Here is a tiny trained network, its code and every weight. The questions are about switching its units off for an input and a class, where a switched-off unit gives its printed mean instead of its output.

import numpy as np


def w(rows, s, z=0):
    codes = np.array(rows[::2]) - 128.0
    scale = np.full(codes.shape[1], s)
    scale[-1] = z or s
    return codes * scale


def norm(h):
    return h / np.sqrt((h * h).mean(-1, keepdims=True) + 1e-5)


def f(y):
    return np.maximum(y, 0)


def log_softmax(a):
    a = a - a.max(-1, keepdims=True)
    return a - np.log(np.exp(a).sum(-1, keepdims=True))


def net(x, mask):
    res = np.array(x, float).reshape(1, 5) / 4 @ E
    u = 0
    for l in range(3):
        y = f(norm(res) @ A[l][:, :-1].T + A[l][:, -1])
        res = res + np.where(mask[u : u + 3], y, B[l][:, -1]) @ B[l][:, :-1]
        u += 3
    return log_softmax(norm(res)[-1] @ U[:, :-1].T + U[:, -1])


A, B = {}, {}
E = w([
[96,124,211,216,83,106],'x0',
[59,232,130,129,2,161],'x1',
[210,187,95,167,105,158],'x2',
[4,221,132,185,114,34],'x3',
[224,101,14,205,131,36],'x4',
],0.0064)
A[0] = w([
[158,31,94,223,155,207,3],'L0N0',
[99,98,143,218,243,142,42],'L0N1',
[194,142,255,167,87,190,28],'L0N2',
],0.0061,0.0031)
B[0] = w([
[126,224,201,71,68,101,233],'L0N0',
[152,128,197,185,130,32,219],'L0N1',
[246,254,174,99,177,24,250],'L0N2',
],0.006,0.0017)
A[1] = w([
[9,170,143,124,96,144,254],'L1N0',
[146,129,42,133,127,166,9],'L1N1',
[107,136,171,153,63,117,190],'L1N2',
],0.013,0.0013)
B[1] = w([
[111,133,142,97,6,140,254],'L1N0',
[159,175,116,118,123,102,168],'L1N1',
[123,130,130,32,116,162,201],'L1N2',
],0.019,0.0089)
A[2] = w([
[208,15,87,123,121,204,5],'L2N0',
[67,84,139,133,180,93,118],'L2N1',
[150,128,224,173,127,254,11],'L2N2',
],0.0084,0.0026)
B[2] = w([
[94,154,157,75,133,157,253],'L2N0',
[6,90,94,156,96,70,192],'L2N1',
[174,116,92,176,169,64,201],'L2N2',
],0.012,0.002)
U = w([
[191,199,31,167,130,95,135],'0',
[90,81,64,237,120,240,2],'1',
[57,65,135,199,170,43,141],'2',
[77,51,151,78,198,188,79],'3',
[94,164,140,93,4,154,199],'4',
[163,146,163,126,136,112,105],'5',
],0.015,0.0078)

Each question gives the input, the list of numbers given to net, and the class t.
The units are the neurons (one row each of A and B). Each row of codes is followed by its name. A weight is (code - 128) times the scale printed after its matrix; where a second scale follows, it is the last column's (A, B and U).
mask holds one flag per neuron, layer by layer. A switched-off neuron (its flag False) gives its mean, the last column of its row in B, instead of its output. The means were averaged over made-up inputs and are rounded, as every weight is.
A unit's drop is (log p(t) with every unit on - log p(t) with that unit switched off) / (log p(t) with every unit on - log p(t) with every unit switched off).
The circuit of an input: a set's keep is (log p(t) with only the set's units on - log p(t) with every unit switched off) / (log p(t) with every unit on - log p(t) with every unit switched off). Starting from all 9 units, units are removed one at a time, each time the one whose removal leaves the highest keep (on an exact tie, the one counted first), for as long as the keep stays at least 0.8.
circuit, biggest first: the units of the circuit, biggest drop first
k most important neurons: the k neurons with the biggest drops, biggest first
k most important neurons of layer l: the k neurons of layer l with the biggest drops, biggest first
drop of u: that unit's drop, to one decimal
input [-8,-4,2,-5,-7], class 3: circuit, biggest first	(L1N0)
input [7,6,4,-6,-2], class 5: circuit, biggest first	(L0N2; L1N0)
input [1,-4,-6,-2,-3], class 2: circuit, biggest first	(L1N0; L1N2; L2N1)
input [5,-1,-6,-4,7], class 3: 2 most important neurons	(L1N0; L0N0)
input [3,1,-6,-6,6], class 3: 3 most important neurons	(L1N0; L1N1; L2N0)
input [3,1,-3,-5,7], class 0: 3 most important neurons	(L1N0; L1N2; L0N1)
input [-8,-8,2,0,1], class 0: 3 most important neurons	(L1N0; L1N1; L1N2)
input [0,-8,-8,6,-4], class 2: circuit, biggest first	(L1N2; L2N1)
input [3,-7,6,-6,-3], class 0: circuit, biggest first	(L2N2; L1N2)
input [-8,3,-4,-3,5], class 0: 2 most important neurons of layer 1	(L1N0; L1N1)
input [-6,-4,2,7,5], class 0: 2 most important neurons	(L1N0; L1N1)
input [0,-3,5,-8,-7], class 3: 2 most important neurons of layer 1	(L1N0; L1N1)
input [7,-7,7,-2,-3], class 5: 2 most important neurons	(L1N0; L0N0)
input [4,-8,2,5,-2], class 2: circuit, biggest first	(L1N0)
input [-8,0,1,-5,-7], class 3: 2 most important neurons of layer 1	(L1N0; L1N2)
input [2,0,-3,-1,1], class 3: 2 most important neurons of layer 1	(L1N0; L1N2)
input [8,-8,1,-7,-4], class 5: 2 most important neurons of layer 0	(L0N2; L0N0)
input [-5,-4,5,-5,-5], class 3: 2 most important neurons	(L1N0; L2N0)
input [-4,-7,1,6,-5], class 2: 2 most important neurons of layer 0	(L0N1; L0N0)
input [5,-4,4,-3,-6], class 5: most important neuron	(L1N0)
input [-3,2,4,-1,4], class 0: drop of L1N0	0.2
input [7,-2,7,-8,-5], class 5: drop of L1N0	0.3
input [3,-8,-5,3,1], class 2: drop of L2N1	0.0
input [-8,-8,1,2,-6], class 3: drop of L1N0	0.6
input [-5,-8,6,-5,-7], class 3: 2 most important neurons	(L1N0; L2N0)
